Below are the code and all the weights of a small trained network. Each question names an input and a target symbol and asks about switching units off, where a switched-off unit gives its printed mean instead of its output.

import numpy as np


def w(rows, s, z=0):
    codes = np.array(rows[::2]) - 128.0
    scale = np.full(codes.shape[1], s)
    scale[-1] = z or s
    return codes * scale


def norm(h):
    return h / np.sqrt((h * h).mean(-1, keepdims=True) + 1e-5)


def f(y):
    return np.maximum(y, 0)


def softmax(a):
    e = np.exp(a - a.max(-1, keepdims=True))
    return e / e.sum(-1, keepdims=True)


def log_softmax(a):
    a = a - a.max(-1, keepdims=True)
    return a - np.log(np.exp(a).sum(-1, keepdims=True))


def net(x, mask):
    ids = ['ΦΨαβγξ'.index(c) for c in x.split()]
    T = len(ids)
    res = E[ids] + P[:T]
    r = norm(res)
    for j in range(3):
        rows = slice(3 * j, 3 * j + 3)
        q, k, v = (r @ M[0][rows].T for M in (Q, K, V))
        z = softmax(np.where(np.tri(T) > 0, q @ k.T / 3**0.5, -1e9)) @ v
        o = O[0][rows]
        res = res + np.where(mask[j], z, o[:, -1]) @ o[:, :-1]
    y = f(norm(res) @ A[0][:, :-1].T + A[0][:, -1])
    res = res + np.where(mask[3:15], y, B[0][:, -1]) @ B[0][:, :-1]
    return log_softmax(norm(res)[-1] @ U[:, :-1].T + U[:, -1])


Q, K, V, O, A, B = {}, {}, {}, {}, {}, {}
E = w([
[157,142,123,64],'Φ',
[125,178,47,160],'Ψ',
[188,208,102,249],'α',
[143,252,127,159],'β',
[149,161,130,45],'γ',
[31,93,195,110],'ξ',
],0.017)
P = w([
[78,2,81,174],'0',
[63,155,88,128],'1',
[78,177,103,117],'2',
[101,169,110,118],'3',
[119,171,125,117],'4',
[146,164,135,118],'5',
[170,152,159,120],'6',
[159,146,154,124],'7',
],0.0078)
Q[0] = w([
[181,198,81,145],'head 0',
[143,168,49,89],'head 0',
[137,133,136,10],'head 0',
[180,140,112,244],'head 1',
[180,96,133,74],'head 1',
[69,22,164,163],'head 1',
[171,105,194,142],'head 2',
[115,212,128,125],'head 2',
[99,179,167,142],'head 2',
],0.012)
K[0] = w([
[117,151,66,97],'head 0',
[143,110,37,148],'head 0',
[169,4,137,158],'head 0',
[162,207,195,157],'head 1',
[142,84,75,135],'head 1',
[85,138,83,149],'head 1',
[74,53,87,183],'head 2',
[213,160,121,158],'head 2',
[107,154,117,197],'head 2',
],0.014)
V[0] = w([
[38,110,107,69],'head 0',
[146,157,144,105],'head 0',
[77,136,92,110],'head 0',
[71,177,182,137],'head 1',
[96,129,151,63],'head 1',
[115,32,79,117],'head 1',
[123,95,153,114],'head 2',
[95,149,10,156],'head 2',
[81,122,164,105],'head 2',
],0.013)
O[0] = w([
[252,121,160,100,136],'head 0',
[66,2,164,138,114],'head 0',
[178,100,176,109,177],'head 0',
[131,135,203,155,133],'head 1',
[107,76,176,113,89],'head 1',
[188,87,125,147,77],'head 1',
[107,188,128,157,73],'head 2',
[114,67,99,119,247],'head 2',
[103,134,117,113,81],'head 2',
],0.0091,0.013)
A[0] = w([
[194,128,80,192,119],'neuron 0',
[174,162,98,163,60],'neuron 1',
[180,167,44,3,88],'neuron 2',
[76,30,204,100,212],'neuron 3',
[145,76,179,71,194],'neuron 4',
[24,73,78,103,127],'neuron 5',
[139,107,48,150,146],'neuron 6',
[131,241,209,193,144],'neuron 7',
[130,152,84,248,254],'neuron 8',
[218,173,124,22,160],'neuron 9',
[100,144,1,39,153],'neuron 10',
[112,146,104,195,133],'neuron 11',
],0.0095,0.0036)
B[0] = w([
[162,123,207,125,201],'neuron 0',
[134,116,183,204,166],'neuron 1',
[106,139,137,160,224],'neuron 2',
[95,101,210,212,149],'neuron 3',
[117,204,137,254,159],'neuron 4',
[182,90,92,121,170],'neuron 5',
[155,153,117,119,210],'neuron 6',
[153,110,145,30,186],'neuron 7',
[169,135,198,105,250],'neuron 8',
[51,153,126,94,198],'neuron 9',
[123,80,146,123,255],'neuron 10',
[137,159,129,110,178],'neuron 11',
],0.0083,0.0095)
U = w([
[138,96,170,102,4],'Φ',
[190,247,114,186,82],'Ψ',
[229,96,60,86,223],'α',
[78,105,169,194,109],'β',
[75,73,115,88,148],'γ',
[91,219,100,43,100],'ξ',
],0.011,0.0032)

Each question gives the input, a string of symbols that net reads in full, and the target symbol t.
The units are the heads (3 rows each of Q, K, V and O) and the neurons (one row each of A and B). Each row of codes is followed by its name. A weight is (code - 128) times the scale printed after its matrix; where a second scale follows, it is the last column's (O, A, B and U).
mask holds one flag per unit, heads first, then neurons. A switched-off unit (its flag False) gives its mean, the last column of its rows in O or B, instead of its output. The means were averaged over made-up inputs and are rounded, as every weight is.
A unit's drop is (log p(t) with every unit on - log p(t) with that unit switched off) / (log p(t) with every unit on - log p(t) with every unit switched off).
unit that matters most: the unit with the biggest drop
heads that matter: for each layer, one digit per head in row order, 1 if its drop is at least 0.15 and else 0, layers parted by /
drop when u is switched off: that unit's drop, to one decimal
input α α Ψ Ψ Ψ Ψ Φ Φ, target γ: heads that matter -> 100
input β Ψ β α α Φ, target β: unit that matters most -> neuron 3
input Ψ Ψ α Ψ Ψ β, target ξ: heads that matter -> 010
input ξ ξ Ψ Ψ ξ Ψ, target β: heads that matter -> 010
input β Ψ Ψ, target α: heads that matter -> 001
input α Ψ Ψ Φ γ, target γ: heads that matter -> 110
input Ψ β α β γ Ψ α γ, target ξ: heads that matter -> 100
input Ψ γ Φ Ψ, target γ: heads that matter -> 111
input α Ψ Ψ Ψ Φ Ψ, target Φ: heads that matter -> 011
input Ψ Ψ α Ψ Ψ β Φ Ψ, target ξ: heads that matter -> 011
input Ψ Ψ Ψ Φ Ψ, target Φ: heads that matter -> 111
input β Ψ β Ψ ξ Ψ Φ, target β: heads that matter -> 000
input Φ α γ, target α: heads that matter -> 110
input β β ξ γ, target β: unit that matters most -> head 1
input Φ α γ ξ α β Φ Ψ, target ξ: drop when head 2 is switched off -> 1.2
input α Ψ ξ Ψ γ, target γ: drop when neuron 9 is switched off -> 0.0
input α Ψ Φ Φ, target γ: drop when head 0 is switched off -> 0.8
input Ψ Ψ Φ Ψ Ψ ξ Ψ, target β: drop when head 1 is switched off -> 0.5
